Below is a small trained network, with its code and all its weights. Each question gives an input and a class and asks what happens when units are switched off, that is, made to give their printed mean instead of their output.

import numpy as np


def w(rows, s, z=0):
    codes = np.array(rows[::2]) - 128.0
    scale = np.full(codes.shape[1], s)
    scale[-1] = z or s
    return codes * scale


def norm(h):
    return h / np.sqrt((h * h).mean(-1, keepdims=True) + 1e-5)


def f(y):
    return y / 2 * (1 + np.tanh(0.7978845608 * (y + 0.044715 * y**3)))


def log_softmax(a):
    a = a - a.max(-1, keepdims=True)
    return a - np.log(np.exp(a).sum(-1, keepdims=True))


def net(x, mask):
    res = np.array(x, float).reshape(1, 2) / 4 @ E
    u = 0
    for l in range(2):
        y = f(norm(res) @ A[l][:, :-1].T + A[l][:, -1])
        res = res + np.where(mask[u : u + 6], y, B[l][:, -1]) @ B[l][:, :-1]
        u += 6
    return log_softmax(norm(res)[-1] @ U[:, :-1].T + U[:, -1])


A, B = {}, {}
E = w([
[122,103,254,124,155,176],'x0',
[164,140,169,86,56,97],'x1',
],0.0091)
A[0] = w([
[221,148,164,2,56,139,41],'0.n0',
[130,146,150,130,57,194,57],'0.n1',
[135,45,236,78,121,199,42],'0.n2',
[163,123,195,126,162,122,74],'0.n3',
[251,77,166,38,40,116,4],'0.n4',
[150,30,158,130,141,64,25],'0.n5',
],0.0062,0.0025)
B[0] = w([
[206,254,126,185,184,100,238],'0.n0',
[110,102,201,181,154,115,135],'0.n1',
[148,89,63,103,73,173,255],'0.n2',
[115,56,78,72,170,143,162],'0.n3',
[144,202,182,103,159,45,236],'0.n4',
[102,127,203,141,209,155,117],'0.n5',
],0.0074,0.0048)
A[1] = w([
[70,106,101,214,209,143,45],'1.n0',
[192,20,252,94,179,212,92],'1.n1',
[54,137,118,185,239,144,19],'1.n2',
[92,124,99,86,113,220,4],'1.n3',
[105,126,90,151,254,182,55],'1.n4',
[189,193,13,94,93,102,227],'1.n5',
],0.0084,0.0028)
B[1] = w([
[174,170,191,100,1,122,174],'1.n0',
[63,70,29,169,136,136,235],'1.n1',
[201,155,163,137,126,95,166],'1.n2',
[163,165,71,150,135,138,140],'1.n3',
[171,222,218,55,138,37,180],'1.n4',
[84,57,158,139,162,196,254],'1.n5',
],0.0095,0.0088)
U = w([
[18,4,44,122,139,207,254],'0',
[176,254,187,89,133,59,2],'1',
],0.0096,0.00087)

Each question gives the input, the list of numbers given to net, and the class t.
The units are the neurons (one row each of A and B). Each row of codes is followed by its name. A weight is (code - 128) times the scale printed after its matrix; where a second scale follows, it is the last column's (A, B and U).
mask holds one flag per neuron, layer by layer. A switched-off neuron (its flag False) gives its mean, the last column of its row in B, instead of its output. The means were averaged over made-up inputs and are rounded, as every weight is.
A unit's drop is (log p(t) with every unit on - log p(t) with that unit switched off) / (log p(t) with every unit on - log p(t) with every unit switched off).
The circuit of an input: a set's keep is (log p(t) with only the set's units on - log p(t) with every unit switched off) / (log p(t) with every unit on - log p(t) with every unit switched off). Starting from all 12 units, units are removed one at a time, each time the one whose removal leaves the highest keep (on an exact tie, the one counted first), for as long as the keep stays at least 0.8.
units of the circuit, in order: the units of the circuit, biggest drop first
k most important neurons: the k neurons with the biggest drops, biggest first
top k neurons in layer l: the k neurons of layer l with the biggest drops, biggest first
drop when u is switched off: that unit's drop, to one decimal
input [6,6], class 0: units of the circuit, in order	(1.n1)
input [8,8], class 0: 3 most important neurons	(1.n1 1.n4 0.n2)
input [3,3], class 0: 2 most important neurons	(0.n2 1.n4)
input [-8,7], class 0: 2 most important neurons	(1.n5 1.n4)
input [-3,-4], class 1: 2 most important neurons	(0.n2 1.n1)
input [-3,3], class 0: top 2 neurons in layer 1	(1.n5 1.n4)
input [-1,-2], class 1: top 2 neurons in layer 1	(1.n1 1.n4)
input [5,-8], class 1: drop when 1.n4 is switched off	0.4
input [-8,6], class 0: drop when 1.n5 is switched off	1.0
input [6,5], class 0: drop when 1.n1 is switched off	0.8
